In the rows, zero is written as 128.
Each row has a class, written after it, and each block has its own classes.
140 127 150 165 107 111 117 158 151 164 119 122 151 154 167 139 106 134
 165 133 126 144 155 130 136 83 93 156 110 109 159 139 121 161 162 -> Rof
161 111 139 114 120 125 128 121 130 89 124 85 171 120 142 67 141 98 147
 148 116 137 133 125 199 164 136 128 140 136 158 121 112 136 112 -> Marev
89 121 148 117 118 114 152 116 154 158 104 140 151 122 156 161 97 150
 164 98 125 142 131 120 137 90 138 92 131 158 123 145 100 126 108 -> gisuz
100 115 118 119 124 146 135 120 121 84 113 150 152 123 174 123 132 114
 119 166 112 120 123 142 108 120 143 107 147 134 123 116 148 137 131 -> voked
83 100 123 119 93 169 150 94 156 155 97 158 150 140 104 81 124 127 168
 143 158 69 137 137 109 98 94 136 131 124 118 56 110 120 140 -> vul
131 122 134 157 117 126 121 142 123 131 153 117 147 126 137 123 138 106
 89 166 139 117 116 101 125 152 117 121 123 128 128 141 126 104 120 -> kofig
131 125 155 137 78 112 149 145 166 151 105 147 120 179 139 122 108 114
 175 122 130 125 166 124 100 82 131 175 154 119 86 114 98 130 158 -> voked
104 134 129 115 104 91 136 117 164 146 114 174 127 138 151 140 110 135
 136 136 119 122 127 136 105 117 102 150 103 137 105 172 106 103 101 -> Kobab
111 133 142 131 104 134 187 134 162 183 108 134 129 159 126 144 104 112
 154 131 150 104 154 151 84 111 98 133 116 110 120 136 100 135 147 -> vul
174 131 131 140 120 150 136 120 137 94 115 136 154 115 135 123 108 109
 117 133 152 151 94 123 109 142 101 118 115 162 123 135 133 155 113 -> Marev
149 121 128 123 121 159 191 111 135 79 108 116 101 103 173 164 136 120
 138 143 133 94 68 142 163 159 106 86 128 158 113 146 120 123 127 -> Marev
142 122 140 166 118 157 130 136 123 96 94 152 115 128 169 150 147 139
 100 130 90 106 94 120 154 106 109 142 125 133 103 92 138 123 148 -> Kobab
133 98 138 170 98 159 138 117 146 95 145 119 151 115 111 105 126 137 93
 146 128 110 110 161 128 94 119 81 121 137 119 103 118 152 84 -> Marev
155 127 93 116 115 205 82 109 145 104 129 151 82 144 67 133 126 167 152
 144 178 112 99 173 111 124 150 139 108 95 90 123 127 117 131 -> Veze
112 124 142 144 112 135 136 122 130 117 101 144 124 132 195 128 128 149
 121 160 100 108 80 134 97 125 104 57 141 150 117 138 128 170 122 -> Rof
115 120 109 110 86 111 138 162 125 170 177 170 129 143 145 164 100 123
 112 106 171 139 136 135 94 96 176 89 131 185 102 161 107 160 166 -> Veze
137 137 155 134 106 104 115 118 134 180 137 144 141 113 126 126 120 106
 121 119 152 129 122 124 62 123 101 124 115 125 81 123 121 131 99 -> Kobab
101 126 111 127 103 119 130 138 146 114 138 129 96 144 161 159 114 102
 144 194 138 88 127 129 113 146 147 114 136 141 136 113 124 122 105 -> vul
137 102 142 136 103 149 119 119 122 123 117 152 140 137 139 115 122 146
 126 109 126 137 135 126 123 90 152 152 136 87 72 100 106 158 169 -> Ruk
147 117 143 122 106 110 160 127 165 101 128 142 139 142 137 132 115 113
 118 113 132 122 129 139 126 135 109 112 138 146 115 127 105 137 139 -> Rof
142 130 173 140 148 98 145 142 109 177 153 132 130 102 116 158 109 97
 142 104 180 134 156 132 100 93 134 147 130 121 103 151 106 95 134 -> Ruk
173 128 131 76 71 146 183 156 131 144 195 121 147 138 103 141 114 124
 102 139 72 176 94 179 100 103 148 86 188 209 85 142 126 160 141 -> Kobab
130 128 164 119 119 112 129 139 113 135 137 122 128 101 152 132 127 111
 141 116 153 137 139 154 115 138 103 70 142 148 107 158 92 119 136 -> kofig
121 123 145 154 97 109 155 104 142 108 128 109 137 93 123 146 116 112
 122 86 144 119 122 128 110 127 88 125 122 133 123 114 120 149 100 -> Marev
150 140 136 145 116 123 115 125 118 77 112 124 107 96 137 124 100 112
 111 143 106 141 76 104 84 128 118 135 166 156 98 107 154 142 77 -> Ruk
67 136 127 121 145 152 126 107 105 115 85 166 128 109 133 127 128 111
 141 169 126 88 115 146 118 114 125 80 153 130 126 61 148 108 102 -> vul
131 138 118 121 88 148 132 94 169 52 154 116 101 182 160 101 132 129 181
 139 48 130 123 144 126 114 131 211 167 121 142 108 119 154 100 -> voked
63 111 112 135 137 126 178 85 152 157 104 142 109 127 176 114 120 106
 171 122 157 68 125 114 32 88 105 141 121 162 114 157 103 115 87 -> voked
144 95 131 109 116 126 120 112 154 92 96 117 149 128 164 89 132 116 128
 99 132 144 141 142 137 116 132 136 155 142 89 157 71 126 145 -> gisuz
130 180 143 164 40 158 152 150 129 190 131 159 130 112 140 120 101 110
 150 151 107 142 113 114 127 152 137 159 109 131 96 99 140 141 64 -> kofig
106 111 160 130 129 124 125 107 130 172 143 157 135 132 146 140 118 149
 167 81 154 113 110 145 108 80 100 71 115 147 122 134 116 158 129 -> Veze
56 179 149 115 155 115 93 190 14 216 104 223 150 119 127 143 124 154 150
 127 148 166 196 130 141 69 162 184 120 95 122 151 160 101 229 -> Ruk
141 127 150 144 108 110 137 137 144 73 104 121 102 132 148 105 116 105
 147 123 121 118 134 155 138 119 101 119 133 142 105 121 111 152 98 -> Marev
163 111 155 123 93 130 148 118 113 123 193 121 169 131 186 169 168 135
 105 116 118 139 111 132 151 191 133 148 132 139 151 175 118 159 205 -> Rof
118 152 146 142 88 144 116 141 113 122 122 144 142 101 154 186 117 127
 128 155 120 151 115 122 127 149 140 117 137 111 112 109 139 127 136 -> kofig
105 134 151 177 107 221 161 94 148 108 152 155 165 137 183 177 154 157
 143 159 124 85 107 141 117 119 115 194 105 92 182 95 122 135 182 -> Rof
130 118 144 144 118 153 104 117 157 72 113 132 156 134 148 109 130 139
 124 143 121 122 119 118 164 136 122 152 124 128 140 109 121 114 112 -> gisuz
142 125 143 146 131 178 144 151 143 124 115 147 110 180 104 161 124 134
 139 150 132 116 109 116 118 112 153 170 133 150 86 111 146 107 140 -> gisuz
94 120 134 134 70 117 119 136 98 164 134 141 162 91 145 112 114 138 136
 135 103 151 155 127 148 111 187 170 132 107 112 116 130 148 114 -> Ruk
157 131 137 142 111 138 138 131 138 107 140 162 129 150 181 151 133 108
 112 168 114 111 80 124 134 129 114 119 146 141 108 115 136 131 149 -> Rof
91 125 113 120 110 114 146 98 172 93 100 141 120 140 180 139 105 121 160
 111 122 126 154 148 74 81 111 151 141 106 116 147 89 140 131 -> voked
146 133 207 145 106 100 150 121 142 187 107 155 108 115 107 143 136 146
 161 94 128 119 137 176 119 152 99 154 90 133 80 187 107 88 71 -> Kobab
160 104 158 123 116 142 115 123 129 100 124 133 163 138 128 110 139 111
 139 91 118 148 124 174 115 107 98 167 157 135 114 133 134 158 179 -> Veze
109 120 122 135 108 163 119 77 122 130 152 108 151 125 124 116 133 157
 109 151 86 134 90 120 76 89 155 148 163 66 104 115 115 150 118 -> Ruk
121 77 149 126 138 175 118 96 85 132 129 168 191 102 158 89 149 146 124
 164 121 128 87 131 119 86 154 128 156 170 110 132 130 121 147 -> Ruk
72 150 179 147 147 140 138 132 132 112 128 128 92 137 118 95 136 123 149
 152 142 64 154 120 58 123 160 105 148 178 146 82 79 92 65 -> Kobab
89 140 133 118 106 119 130 124 128 146 139 131 139 126 169 122 124 120
 160 113 119 123 137 156 118 100 124 131 138 120 145 145 113 155 139 -> Veze
111 137 129 118 111 119 147 107 131 99 105 134 145 104 132 80 121 117
 107 98 130 129 134 118 94 135 118 100 158 158 124 120 108 129 102 -> voked
124 148 106 132 155 143 125 93 107 122 135 129 98 104 172 174 123 120
 166 121 162 117 87 110 128 122 109 107 101 125 131 131 131 138 110 -> Marev
99 134 165 135 119 97 99 132 141 90 113 139 171 134 117 67 117 125 97
 115 124 145 159 121 93 166 117 141 125 158 138 143 127 140 75 -> gisuz
125 145 99 160 91 128 150 178 173 148 97 143 131 173 107 56 108 124 86
 123 137 112 169 120 85 84 57 215 79 117 120 146 107 133 161 -> Kobab
91 126 178 154 92 115 108 110 113 153 125 152 136 116 178 126 135 121
 158 81 128 121 137 135 85 98 157 130 158 148 111 116 95 161 120 -> Veze
140 109 138 140 108 153 119 119 147 140 151 119 149 128 165 160 113 131
 145 148 174 122 115 122 75 111 109 86 114 105 124 105 134 168 151 -> voked
163 118 133 129 47 170 120 120 127 115 141 139 103 142 111 120 125 153
 156 78 82 164 112 166 133 131 110 160 128 119 54 101 134 194 129 -> kofig
145 98 150 146 132 99 123 112 130 149 145 130 129 130 173 140 144 119
 119 112 98 120 98 136 130 82 92 112 124 140 94 145 119 130 113 -> Kobab
131 131 143 128 123 109 139 122 150 123 81 115 132 102 199 165 109 71
 156 124 157 126 117 102 101 142 118 151 145 137 93 136 115 112 126 -> gisuz
113 110 130 115 130 126 138 119 147 119 105 134 161 118 167 121 120 98
 137 107 162 131 148 123 112 118 129 153 133 152 111 150 94 112 145 -> gisuz
113 90 114 134 81 100 112 119 162 50 112 145 98 97 180 146 114 138 152
 100 159 113 156 158 123 142 127 158 118 185 135 156 85 135 126 -> Rof
102 133 122 116 110 115 145 110 135 112 108 139 107 127 172 122 112 134
 126 154 110 116 105 109 89 134 150 130 143 112 92 157 102 134 108 -> Ruk
123 123 163 131 105 116 143 119 136 85 113 122 161 123 176 103 137 98
 151 135 129 113 133 137 141 141 83 147 139 130 140 123 114 144 154 -> Marev
112 120 118 130 118 163 156 115 128 122 148 163 150 135 140 99 121 147
 96 158 125 102 95 104 128 109 131 117 114 119 117 110 124 135 131 -> Ruk
80 115 124 159 116 127 137 127 102 83 104 102 116 94 120 192 132 120 116
 133 112 100 117 99 147 113 170 105 159 121 121 43 162 132 117 -> Marev
95 134 143 110 122 135 98 61 142 98 109 144 157 97 159 148 124 150 116
 115 149 123 86 91 29 139 96 77 146 129 123 93 100 145 133 -> Kobab
142 115 167 169 114 70 157 176 143 189 121 100 95 191 142 184 125 106
 131 84 119 107 142 105 133 76 128 126 144 89 82 135 115 148 181 -> Veze
112 134 123 148 111 154 115 125 101 121 132 169 105 129 163 124 140 134
 102 148 116 115 94 119 118 143 140 89 118 134 79 127 124 135 103 -> kofig
127 117 137 111 112 126 182 161 153 121 153 111 119 137 168 220 109 115
 161 153 138 123 128 139 152 128 118 98 128 138 131 154 110 111 180 -> kofig
105 142 136 129 97 157 74 118 132 158 152 134 115 181 86 85 130 227 185
 156 80 156 149 183 119 54 133 150 143 101 151 171 109 134 112 -> voked

A new block, with new classes.
180 134 71 216 109 91 77 116 122 104 178 152 151 140 46 152 120 52 81
 127 101 178 122 119 180 129 155 156 120 85 160 85 71 101 117 -> Rek
164 144 67 185 110 96 75 109 117 89 171 149 158 106 56 163 137 49 67 149
 113 180 106 113 176 129 156 187 139 74 196 87 70 113 102 -> mato
89 106 75 94 102 148 112 147 144 123 204 131 154 95 104 106 94 75 148
 116 140 158 108 143 144 108 84 87 135 144 126 161 155 85 97 -> zukip
79 96 70 127 125 156 88 142 127 131 237 144 153 87 108 135 89 102 145
 106 122 164 130 160 158 110 102 89 141 123 130 154 131 94 114 -> Bek
144 113 51 165 168 125 80 92 147 81 207 130 179 103 69 155 117 50 73 141
 142 171 86 108 168 86 148 155 138 76 157 107 98 92 112 -> sofo
120 112 98 130 136 109 137 106 114 96 184 143 188 106 92 102 128 32 124
 118 96 151 150 154 86 107 144 76 127 183 97 131 142 90 111 -> Rek
139 134 100 102 130 105 150 94 134 121 163 150 203 71 112 99 143 34 119
 116 82 131 153 172 61 109 145 92 120 181 105 126 162 83 118 -> nat
141 108 42 173 175 108 80 92 125 57 200 126 165 89 65 148 118 22 63 145
 159 183 101 96 172 98 163 179 115 97 185 118 89 106 97 -> mato
79 88 96 97 99 166 109 133 104 134 187 135 153 71 102 114 86 83 163 108
 119 137 130 150 154 110 91 88 129 136 156 152 134 105 111 -> zosu
183 161 53 167 138 106 80 134 123 69 175 123 161 107 69 147 119 27 72
 137 127 176 92 99 164 105 147 152 130 65 189 117 76 117 90 -> mato
166 142 65 214 145 109 54 117 122 95 198 145 144 123 41 153 124 54 67
 136 107 185 113 120 206 129 162 157 127 73 172 87 62 109 107 -> Rek
67 106 70 97 99 151 101 131 113 119 191 145 163 83 106 130 101 84 146
 135 141 156 124 156 154 118 110 98 131 136 148 143 130 99 95 -> mato
77 106 63 106 94 146 93 142 124 137 221 145 146 96 122 134 83 102 154
 110 118 157 137 150 142 98 81 88 146 127 136 147 142 85 112 -> Bek
81 107 76 107 100 156 92 150 128 140 201 135 159 95 84 124 83 99 173 126
 139 155 132 152 135 112 103 98 104 129 137 147 139 89 101 -> voba
81 80 84 98 83 160 113 148 98 139 179 145 157 83 109 126 78 89 164 115
 117 145 134 149 148 106 81 85 130 129 146 142 141 93 112 -> zosu
164 150 84 183 116 110 78 81 138 112 190 148 153 113 66 151 134 61 64
 132 108 164 98 126 168 107 147 168 155 62 179 77 76 113 109 -> sofo
89 119 117 122 164 172 91 127 155 124 221 137 190 74 106 119 117 77 139
 134 139 137 134 167 115 96 116 81 156 122 81 152 131 95 106 -> sofo
121 127 98 108 128 116 132 108 115 109 185 146 181 74 104 108 126 34 144
 105 94 156 168 151 54 105 124 106 112 162 136 140 136 96 115 -> Tolu
141 101 63 179 164 123 87 98 121 78 190 115 161 83 53 152 114 39 83 125
 141 164 98 99 194 87 137 176 123 94 179 120 95 108 117 -> zosu
108 102 120 123 155 171 101 152 138 121 223 124 177 94 106 133 105 73
 137 113 101 165 127 171 118 118 127 62 157 142 101 167 138 103 114 -> Bek
182 143 89 159 130 122 77 125 131 91 219 131 155 131 76 116 114 44 69
 102 129 160 78 101 151 91 151 130 128 73 166 127 101 128 114 -> sofo
90 91 62 93 117 159 105 138 113 133 205 147 162 80 108 119 92 88 144 106
 129 161 132 152 140 109 98 86 116 126 137 155 137 98 116 -> Tolu
93 110 78 92 99 160 95 144 126 138 192 134 161 88 89 118 81 85 163 136
 113 159 134 162 119 112 108 87 118 123 140 148 136 88 98 -> voba
94 122 60 91 96 159 98 151 115 121 173 143 165 98 106 131 95 99 158 114
 125 162 128 144 148 112 88 91 111 123 146 153 144 88 113 -> Tolu
152 109 64 172 161 119 69 118 135 86 235 120 150 111 66 161 112 48 75
 125 124 189 100 107 164 86 149 162 139 91 168 127 100 109 123 -> Bek
105 107 117 122 180 171 103 150 136 134 177 123 194 65 107 115 121 62
 132 115 119 144 130 173 124 119 147 60 153 140 85 151 137 100 104 -> Popo
117 110 105 106 157 153 111 145 135 144 212 150 193 67 109 105 126 77
 111 114 116 135 128 179 126 118 140 68 133 151 76 146 156 105 119 -> nat
78 97 73 106 107 156 105 139 128 140 205 138 158 88 89 114 77 87 168 119
 129 158 133 159 121 115 110 88 101 129 140 149 133 88 100 -> voba
187 154 88 159 119 116 68 116 133 94 215 134 153 135 73 112 110 43 77
 102 128 155 84 100 156 96 146 138 124 75 171 131 100 125 117 -> sofo
196 162 72 179 148 117 67 153 134 120 177 128 167 101 70 131 109 29 87
 104 109 162 111 119 161 106 153 129 131 62 152 119 83 111 106 -> Popo
161 160 79 195 122 112 62 93 135 111 199 155 155 117 64 155 132 72 71
 130 113 168 101 128 180 112 145 168 142 53 188 80 70 110 107 -> sofo
154 156 83 193 109 106 65 95 131 113 190 162 149 123 62 156 136 74 78
 136 109 174 110 128 169 114 146 177 140 62 184 75 78 109 112 -> sofo
110 109 104 118 144 97 149 86 122 112 205 137 184 66 87 87 130 33 136
 111 94 149 152 157 40 106 155 104 117 178 125 133 131 99 107 -> voba
207 155 63 163 131 115 89 141 126 88 184 127 156 119 66 138 113 28 82
 100 111 179 105 99 145 100 135 144 109 65 182 127 87 118 114 -> Tolu
153 115 50 173 183 122 78 106 130 61 194 113 166 99 62 160 124 50 61 129
 156 186 89 87 178 90 154 176 108 92 171 122 101 108 119 -> Tolu
94 92 96 100 148 149 121 131 120 106 200 131 192 50 101 123 118 43 122
 142 115 155 126 160 101 116 141 85 159 143 113 151 126 107 94 -> mato
79 98 77 111 105 150 110 166 121 127 218 142 162 94 116 148 96 102 150
 115 111 164 124 146 124 104 98 79 150 127 123 143 144 89 114 -> Bek
134 85 65 176 163 124 106 104 118 77 189 118 159 92 62 153 106 43 84 120
 148 170 92 93 184 91 141 165 111 104 179 115 100 109 118 -> zosu
103 77 101 102 143 148 129 133 116 119 203 137 193 62 107 113 113 45 127
 126 117 150 130 165 105 125 138 66 160 151 98 155 134 106 97 -> mato
166 165 82 203 98 106 56 113 140 119 170 143 137 138 34 163 123 80 95
 145 119 183 120 123 176 125 143 196 108 69 196 80 74 107 108 -> voba
85 100 99 107 144 155 129 127 128 107 198 132 186 55 105 119 120 55 115
 135 133 145 120 155 115 115 130 88 155 143 111 150 125 111 94 -> mato
114 113 122 115 134 159 111 102 152 132 207 130 190 89 110 108 112 56
 131 116 118 129 125 170 106 100 122 71 165 134 87 153 137 95 112 -> sofo
179 151 76 187 100 107 86 113 158 120 184 138 141 121 51 151 124 44 79
 126 102 183 93 126 182 127 122 167 146 73 192 94 77 100 98 -> zukip
75 108 63 93 139 177 95 164 129 140 169 139 178 67 106 136 100 85 151
 130 123 153 126 155 152 111 109 76 139 119 124 134 142 80 98 -> Popo
119 124 98 109 157 113 132 92 110 98 198 143 183 69 101 103 144 35 125
 104 94 159 156 153 63 104 142 105 117 168 147 138 130 107 115 -> Tolu
88 80 94 112 155 154 125 135 125 108 206 138 190 57 110 116 110 52 123
 135 135 152 132 162 110 115 133 76 150 142 97 157 128 102 95 -> mato
75 118 63 101 83 137 82 142 106 128 196 155 161 83 110 128 96 90 152 140
 136 154 140 156 149 112 100 106 135 124 141 144 128 93 96 -> mato
165 135 76 201 105 99 90 123 154 120 189 150 142 123 53 160 130 58 78
 130 111 192 96 126 177 128 128 174 144 73 177 84 78 98 105 -> zukip
198 160 73 170 122 115 81 142 136 99 187 116 154 127 49 133 99 39 96 121
 112 175 98 109 142 105 147 142 102 67 182 124 83 113 100 -> voba
167 117 52 163 177 125 86 122 142 93 199 138 168 99 79 144 113 37 61 129
 142 171 105 114 166 99 160 148 89 99 163 108 118 96 113 -> nat
171 150 79 192 108 88 80 115 143 112 187 146 148 117 48 154 140 64 76
 137 105 191 93 129 177 126 137 181 145 78 188 90 78 107 105 -> zukip
145 114 62 170 173 122 82 96 140 71 217 126 171 110 74 143 121 52 60 133
 159 169 78 98 164 77 154 155 132 83 154 113 107 107 112 -> sofo
153 120 57 180 200 121 60 122 138 100 189 118 175 95 68 151 122 41 75
 132 149 176 105 114 180 92 170 153 128 88 142 116 96 101 114 -> Popo
87 121 63 97 120 156 99 145 118 117 185 139 166 75 108 133 100 85 149
 124 119 165 135 147 129 103 99 98 122 117 139 147 132 89 109 -> Tolu
108 91 117 133 164 157 95 151 126 117 228 128 178 91 86 109 107 60 125
 119 131 148 133 155 134 115 141 61 135 153 74 159 130 112 111 -> Rek
157 157 83 196 112 107 68 111 141 102 196 140 131 126 67 168 129 72 79
 127 94 183 115 116 167 116 139 180 149 78 190 95 75 109 123 -> Bek
94 95 71 92 110 151 110 154 140 134 216 137 161 90 102 119 89 73 140 123
 129 169 105 153 143 108 88 78 143 132 128 153 147 87 95 -> zukip
118 101 124 110 176 169 131 149 147 137 206 139 198 65 113 116 127 66
 108 119 126 136 126 175 105 117 144 60 127 155 79 141 155 108 113 -> nat
155 139 65 196 113 96 79 110 116 99 183 162 154 99 58 159 129 50 76 139
 111 184 118 124 171 137 156 183 128 71 198 85 60 113 101 -> mato
88 122 132 119 159 168 94 124 142 128 228 139 187 74 102 113 128 85 125
 128 125 139 118 174 119 105 134 78 164 132 84 148 131 114 111 -> sofo
113 98 101 149 174 148 96 133 131 118 211 125 189 86 87 118 114 68 121
 128 130 146 133 168 151 113 136 61 152 145 65 149 124 100 106 -> Rek
141 129 101 111 143 98 153 97 131 116 179 147 199 70 115 96 143 26 115
 108 96 127 156 158 54 99 146 94 117 186 100 124 163 87 116 -> nat
96 106 81 74 80 157 117 152 144 141 200 137 154 99 106 111 89 73 152 121
 122 160 110 152 132 112 74 76 136 141 146 154 150 87 95 -> zukip
103 89 107 128 154 156 110 141 139 134 238 130 180 80 107 134 106 73 126
 111 102 160 127 172 115 107 126 68 175 139 82 159 133 101 118 -> Bek
132 137 107 124 151 109 124 96 129 131 162 136 197 63 102 102 137 14 141
 111 77 140 168 172 61 105 153 95 144 161 113 127 127 87 108 -> Popo
195 144 84 187 125 105 87 123 117 98 188 122 151 100 61 130 107 19 91 98
 99 154 115 104 159 96 132 152 130 69 183 124 71 119 115 -> zosu
184 142 71 167 125 122 88 137 139 94 191 119 149 128 51 127 99 36 94 117
 119 176 98 105 140 103 147 142 99 72 181 126 90 109 102 -> voba
